(in the rows, 128 means zero)
Each row is followed by its group and then its class within the group.
[117 116 127 128  63 103  42 128 115  97 124 162 104 129 122 119 155 126
 156 113] => R.N
[118 123 135 126  87 115 134 135 125 114 134 138 112 110 130 126 127 127
 139 118] => L.Q
[130 131 150 126  83 117 173 116 122 151 130 136  79 122 127 110 131 133
 126 114] => L.Q
[113 122 144 128 112 111   4 115 126 100 126 121 122 123 116 134 146 126
 112 119] => R.H
[121 132 161 111 162 104 131 117 106 115 125 183 135 103 109 148 152 114
 135 132] => Z.M
[116 100 168 133 104 102  28 119 115 128 124 181 102 141 125 119 143 127
 136 131] => R.N
[143 128 148 129 121 104 140 121 133 165 143 146 114 119 131 115 121 142
 143 135] => L.W
[135 112 156 126 117 101  22 151 123  88 129 159  92 119 120 107 144 120
 136 152] => R.N
[133 129 161 126  96 109  74 102 123  87 121 156 137 124 129 130 125 128
 129 134] => Z.S
[134 114 138 134 135 111 139 109 128  51 116 175 103 124 102 122 120 112
 135 137] => Z.M
[121 129 155 131 138 118  77 120 116  50 106 169 140 124 113 149 130 116
 128 153] => Z.S
[116 131 146 127 113 107  99 122 109  73 119 152 139 115 115 132 126 126
 128 139] => Z.S
[123 125 148 129  57 101  75 120 120 104 128 152  93 115 111 116 136 137
 142 123] => R.N
[127 121 131 130 101 114 145 127 103  95 132 107  83 118 125 131 125 117
 120 132] => L.Q
[116 102 168 116  80 108  24 118 122 121 124 136  87 118 112 118 152 119
 134 128] => R.H

Each row is followed by its group and then its class within the group.
[142 125 111 127 151 125 117 136 125 194 128 147 115 124 145  98 127 100
 120 108] => T.V
[126 126 133 131 106 131 123 130 128 210 116 135 118 131 131 110 116 138
 148 122] => F.P
[145 122 131 133 101 123 118 139 110 189 126 133 116 122 168 112 125 123
 143 132] => F.J
[147 136 127 120 118 129 108 131 116 163 122 129  93 134 162  98 129 120
 204 131] => F.P
[ 76 148 123 127 113 124 122 137 122 193 120 132  90 140 149  93 134 110
 177 123] => F.P
[140 137 125 133 144 126 126 131 148 163 118 126 133 128 174 100 146 104
 125 121] => Y.E
[122 129 118 137 157 131 124 125 150 151 124 133 126 136 163 107 141 100
 134 130] => Y.U
[151 131 127 126 102 127 109 134 132 183 129 127  83 119 152 114 117 118
 155 118] => F.P
[143 137 123 135 147 130 112 122 135 157 115 130 108 110 166 100 152 118
 138 125] => Y.E
[152 123 159 123 109 118 120 137 105 149 120 128 111 138 169 107 144 110
 146 133] => F.J
[131 119 108 123 143 119 112 157 123 186 126 135  97 130 155 119 135 102
 131 118] => T.D
[155 131 126 125 119 122 115 125 118 160 133 128 111 131 165  99 124 113
 151 134] => F.J
[132 113 112 134 151 129 118 130 125 166 117 132 110 125 149 115 138 108
 127 122] => T.V
[147 118 102 140 155 123 110 133 106 182 118 134  91 125 148 103 132  97
 144 129] => T.V
[145 114 116 140 156 132 112 130 105 187 124 166 100 119 150 103 131 125
 141 124] => T.V
[154 135  96 145 149 131 105 134 108 197 113 143 108 118 157 110 112 102
 140 122] => T.V
[146 114 120 140 139 127 104 136 109 180 121 145 107 136 148 131 122 108
 135 112] => T.V
[155 121 112 152 148 107 119 137 144 160 122 126 112 129 179 104 142 101
 133 120] => Y.E
[148 153 130 115 102 125 105 136 113 169 122 133  87 127 142  98 139 125
 160 111] => F.P
[139 127 134 119  99 111 122 127 110 194 121 119 106 136 142 110 126 135
 152 115] => F.P
[152 130 106 126 160 140 109 154 119 169 121 140  97 123 159 131 135  98
 118 127] => T.V
[139 128 125 120 129 121 125 119 129 151 114 112 123 136 195 110 134 116
 153 131] => F.J
[140 114 105 121 153 116 117 121  96 180 132 144  90 127 139 118 135 100
 136 121] => T.D
[134 118 118 152 151 117 131 131 139 164 120 132 111 131 173 103 135  95
 130 119] => Y.E
[132 128 104 128 151 134 117 125  93 180 110 142  98 131 144 124 133  98
 132 114] => T.V
[149 131 141 113 107 120 128 124 116 160 125 125  89 134 144  86 142 121
 158 138] => F.P
[137 132 133 151 149 118 126 127 145 158 125 127 133 128 165 100 133 105
 133 131] => Y.E
[144 129 123 141 152 125 121 124 135 133 127 131 105 123 167  94 144 108
 135 125] => Y.U
[143 134 117 130 151 122 136 132 142 139 133 128 125 127 155 107 135  97
 129 127] => Y.U
[142 119 100 125 141 119 118 125 116 191 131 140 110 132 142 127 147 101
 106 109] => T.D
[147 130 113 121 127 122 115 124 121 212 140 144 110 128 150 116 128  96
 121 100] => T.D
[159 129 104 141 160  96 114 135 113 200 117 120 106 123 157 130 131  97
 118 116] => T.V
[138 117 104 131 155 121 111 134 117 174 122 142  91 129 149 115 137 107
 141 121] => T.V
[122 122 122 147 147 123 136 130 156 134 133 132 146 137 166 112 153 109
 130 115] => Y.E
[126 125 113 129 156 129 143 131 136 161 128 137 121 137 148 132 135 102
 124 116] => Y.U
[167 131 145 116 123 134 115 133 113 161 109 147  94 115 169  87 123 116
 157 145] => F.J
[131 121 112 134 150 123 121 129 165 169 123 144 101 129 158 108 158  99
 115 121] => Y.U
[153 130 140 121 111 123 118 137 119 173 108 128  96 137 181  95 129 107
 172 132] => F.J
[133 125 112 126 135 122 122 130 116 180 122 136 112 149 140 104 127 119
 131 129] => T.V
[203 122 131 147 146 129 111 150 137 156 125 127 117 132 166  92 136 101
 119 123] => Y.E
[139 137 143 115 102 121 118 125 123 165 127 136  95 125 149 114 138 138
 154 127] => F.P
[128 127 119 129 147 132 126 131 145 138 127 136 124 122 156 113 137  85
 130 118] => Y.U
[147 138 127 127 112 129 110 135 126 179 123 126 105 127 163 103 129 115
 149 124] => F.P
[145 130 106 132 153 130 118 119 112 186 126 144 123 121 142 117 143 100
 134 121] => T.V

Each row is followed by its group and then its class within the group.
[131 131 134 135 131 138 133 143 119 115 146 123 105 115 133 113 132 114
 126 102] => Fub.<91>
[123 121 132 131 161 124 144 118 118 126 124 126 149 134 132 160 129 113
 131 119] => naman.<71>
[128 110 128 129 116 133 117 146 103 134 133 131 144 127 125 139 120 131
 113 112] => Fub.<91>
[134 122 114 128 101 129 118 128 134 117 131 123 115 131 133 131 137 137
 129 156] => bodo.<95>
[133 152 122 137 124 114 115 147 134 134 136 140 161 140 122 135 124 137
 133 125] => notun.<84>
[133 107 117 144 124 111 117 122 115 145 135 134 184 140 134 138 113 142
 126 128] => naman.<71>
[138 137 126 135 131 121 131 121 127 124 134 132 131 136 128 136 119 128
 115 168] => notun.<81>
[123 134 134 136 151 118 137 124 114 149 125 133 168 136 124 140 113 132
 122 108] => naman.<71>
[129  93 118 126 109 138 109 140 120 132 121 144 184 133 133 130 123 154
 119 116] => Fub.<86>
[137 135 122 131 133 131 124 140 136 116 133 136 134 131 122 129 134 132
 129 156] => bodo.<78>
[126 118 124 129 125 115 144 111 150 100 138 109  91 116 144 113 140 112
 132 181] => notun.<70>
[132 124 119 134 118 127 114 140 118 136 127 136 154 139 123 153 131 133
 133 120] => bodo.<95>
[128  96 121 129 104 142 121 117 134 115 122 134 146 128 137 125 127 136
 125 133] => Fub.<86>
[132 117 135 141 155 126 141 103 137 129 127 128 146 131 134 114 123 115
 135 141] => naman.<71>
[131 116 130 135 131 124 131  99 129 139 123 127 152 135 131 129 113 129
 122 149] => naman.<71>
[129 103 114 127 131 119 117 123 126 139 124 132 171 137 131 136 131 146
 142 140] => naman.<104>
[132 124 126 134 114 124 124 121 148 126 131 129 132 129 128 110 128 131
 127 165] => notun.<81>
[137 111 125 136 109 139 123 124 118 117 138 134 130 124 136 108 118 129
 115 118] => Fub.<91>
[127 127 128 134 144 133 126 148 104 125 130 133 145 127 135 145 132 130
 133  71] => Fub.<91>
[138 119 121 138 127 120 112 124 146 137 129 139 161 135 121 107 122 138
 130 170] => notun.<81>
